Below is a small trained network, with its code and all its weights. Each question gives an input and a class and asks what happens when units are switched off, that is, made to give their printed mean instead of their output.

import numpy as np


def w(rows, s, z=0):
    codes = np.array(rows[::2]) - 128.0
    scale = np.full(codes.shape[1], s)
    scale[-1] = z or s
    return codes * scale


def norm(h):
    return h / np.sqrt((h * h).mean(-1, keepdims=True) + 1e-5)


def f(y):
    return np.maximum(y, 0)


def log_softmax(a):
    a = a - a.max(-1, keepdims=True)
    return a - np.log(np.exp(a).sum(-1, keepdims=True))


def net(x, mask):
    res = np.array(x, float).reshape(1, 2) / 4 @ E
    u = 0
    for l in range(3):
        y = f(norm(res) @ A[l][:, :-1].T + A[l][:, -1])
        res = res + np.where(mask[u : u + 8], y, B[l][:, -1]) @ B[l][:, :-1]
        u += 8
    return log_softmax(norm(res)[-1] @ U[:, :-1].T + U[:, -1])


A, B = {}, {}
E = w([
[126,76,150,104,6,43,229,115,85],'x0',
[183,145,59,105,246,76,194,135,30],'x1',
],0.013)
A[0] = w([
[176,178,193,93,38,149,121,125,212,90],'L0N1',
[254,229,89,162,148,109,118,146,53,46],'L0N2',
[26,17,216,136,142,238,98,98,164,114],'L0N3',
[83,92,132,166,213,177,133,143,69,115],'L0N4',
[145,22,72,164,123,195,172,64,145,42],'L0N5',
[178,186,126,182,120,84,133,85,48,78],'L0N6',
[98,162,41,237,167,165,63,121,208,254],'L0N7',
[121,23,73,95,41,18,128,64,132,156],'L0N8',
],0.0047,0.0031)
B[0] = w([
[190,143,178,37,159,180,149,181,14,209],'L0N1',
[154,117,154,38,59,139,38,151,56,180],'L0N2',
[142,207,150,77,139,81,106,163,53,231],'L0N3',
[175,82,101,110,127,112,217,165,197,168],'L0N4',
[170,144,136,121,120,134,108,146,124,128],'L0N5',
[107,87,86,37,143,152,191,231,159,159],'L0N6',
[139,41,23,117,39,49,166,124,134,254],'L0N7',
[177,85,2,144,148,116,94,173,198,228],'L0N8',
],0.0065,0.0063)
A[1] = w([
[149,133,149,182,109,169,140,81,120,12],'L1N1',
[113,186,94,185,240,255,7,144,231,38],'L1N2',
[85,135,251,188,70,207,66,139,179,114],'L1N3',
[177,109,95,114,132,146,160,115,117,104],'L1N4',
[84,118,190,125,72,75,231,80,141,5],'L1N5',
[91,130,111,209,135,163,109,64,109,113],'L1N6',
[70,106,222,166,94,208,43,113,214,88],'L1N7',
[153,79,96,33,111,113,113,205,157,150],'L1N8',
],0.0097,0.0028)
B[1] = w([
[129,119,143,126,108,163,134,150,99,128],'L1N1',
[140,2,33,205,59,52,162,199,148,204],'L1N2',
[124,212,191,97,199,186,190,68,44,199],'L1N3',
[113,138,171,127,92,219,95,85,115,167],'L1N4',
[157,53,59,233,132,130,113,173,132,161],'L1N5',
[106,79,180,126,134,178,132,131,159,130],'L1N6',
[178,213,201,53,95,149,172,66,65,196],'L1N7',
[77,171,159,133,148,100,92,97,190,251],'L1N8',
],0.01,0.014)
A[2] = w([
[99,200,148,181,165,95,111,97,160,92],'L2N1',
[157,38,111,184,101,134,171,128,121,97],'L2N2',
[161,104,133,138,176,131,70,151,146,85],'L2N3',
[162,144,98,93,243,110,142,117,27,1],'L2N4',
[93,149,123,84,170,119,54,89,167,21],'L2N5',
[131,134,116,101,228,133,153,129,94,76],'L2N6',
[97,147,164,182,176,112,100,129,140,84],'L2N7',
[147,134,90,129,254,159,149,159,64,120],'L2N8',
],0.013,0.0035)
B[2] = w([
[168,182,80,98,229,169,130,169,97,178],'L2N1',
[129,73,70,190,230,50,66,187,197,255],'L2N2',
[168,118,140,150,76,60,178,122,184,157],'L2N3',
[97,254,236,81,87,201,121,62,107,248],'L2N4',
[110,99,130,156,172,161,62,240,91,202],'L2N5',
[152,168,181,132,41,116,101,115,109,203],'L2N6',
[169,136,57,106,142,193,45,194,129,144],'L2N7',
[112,155,215,123,3,174,185,79,120,222],'L2N8',
],0.0084,0.0082)
U = w([
[145,221,205,90,89,141,150,87,86,181],'0',
[143,4,27,163,101,60,140,155,142,198],'1',
[114,160,98,99,203,160,52,195,116,127],'2',
[93,81,81,105,168,180,128,48,125,2],'3',
[111,89,93,129,197,179,158,59,121,6],'4',
],0.018,0.0058)

Each question gives the input, the list of numbers given to net, and the class t.
The units are the neurons (one row each of A and B). Each row of codes is followed by its name. A weight is (code - 128) times the scale printed after its matrix; where a second scale follows, it is the last column's (A, B and U).
mask holds one flag per neuron, layer by layer. A switched-off neuron (its flag False) gives its mean, the last column of its row in B, instead of its output. The means were averaged over made-up inputs and are rounded, as every weight is.
A unit's drop is (log p(t) with every unit on - log p(t) with that unit switched off) / (log p(t) with every unit on - log p(t) with every unit switched off).
The circuit of an input: a set's keep is (log p(t) with only the set's units on - log p(t) with every unit switched off) / (log p(t) with every unit on - log p(t) with every unit switched off). Starting from the 12 units with the biggest drops (on a tie, the unit counted first), units are removed one at a time, each time the one whose removal leaves the highest keep (on an exact tie, the one counted first), for as long as the keep stays at least 0.8.
circuit, biggest first: the units of the circuit, biggest drop first
k most important neurons: the k neurons with the biggest drops, biggest first
k most important neurons of layer l: the k neurons of layer l with the biggest drops, biggest first
drop of u: that unit's drop, to one decimal
input [-8,6], class 1: circuit, biggest first => (L1N2)
input [-5,4], class 1: 2 most important neurons => (L1N3; L1N2)
input [0,3], class 2: 3 most important neurons => (L1N8; L1N3; L0N1)
input [-2,-3], class 2: 2 most important neurons => (L0N7; L0N3)
input [0,-1], class 2: 3 most important neurons => (L1N2; L1N3; L1N7)
input [-8,-8], class 0: 3 most important neurons => (L1N7; L1N3; L0N8)
input [-6,6], class 0: 2 most important neurons => (L0N8; L2N8)
input [-1,-3], class 2: 3 most important neurons => (L0N7; L0N3; L1N7)
input [-8,8], class 0: 3 most important neurons => (L2N4; L2N8; L0N8)
input [1,-3], class 2: 2 most important neurons of layer 0 => (L0N1; L0N3)
input [3,0], class 2: 2 most important neurons of layer 1 => (L1N2; L1N8)
input [5,3], class 1: drop of L1N3 => 3.4
input [-8,-4], class 1: drop of L1N2 => 1.6
input [0,-2], class 2: most important neuron of layer 1 => (L1N2)
input [3,-3], class 2: drop of L0N7 => 0.5
input [-4,-2], class 1: drop of L1N2 => 0.2
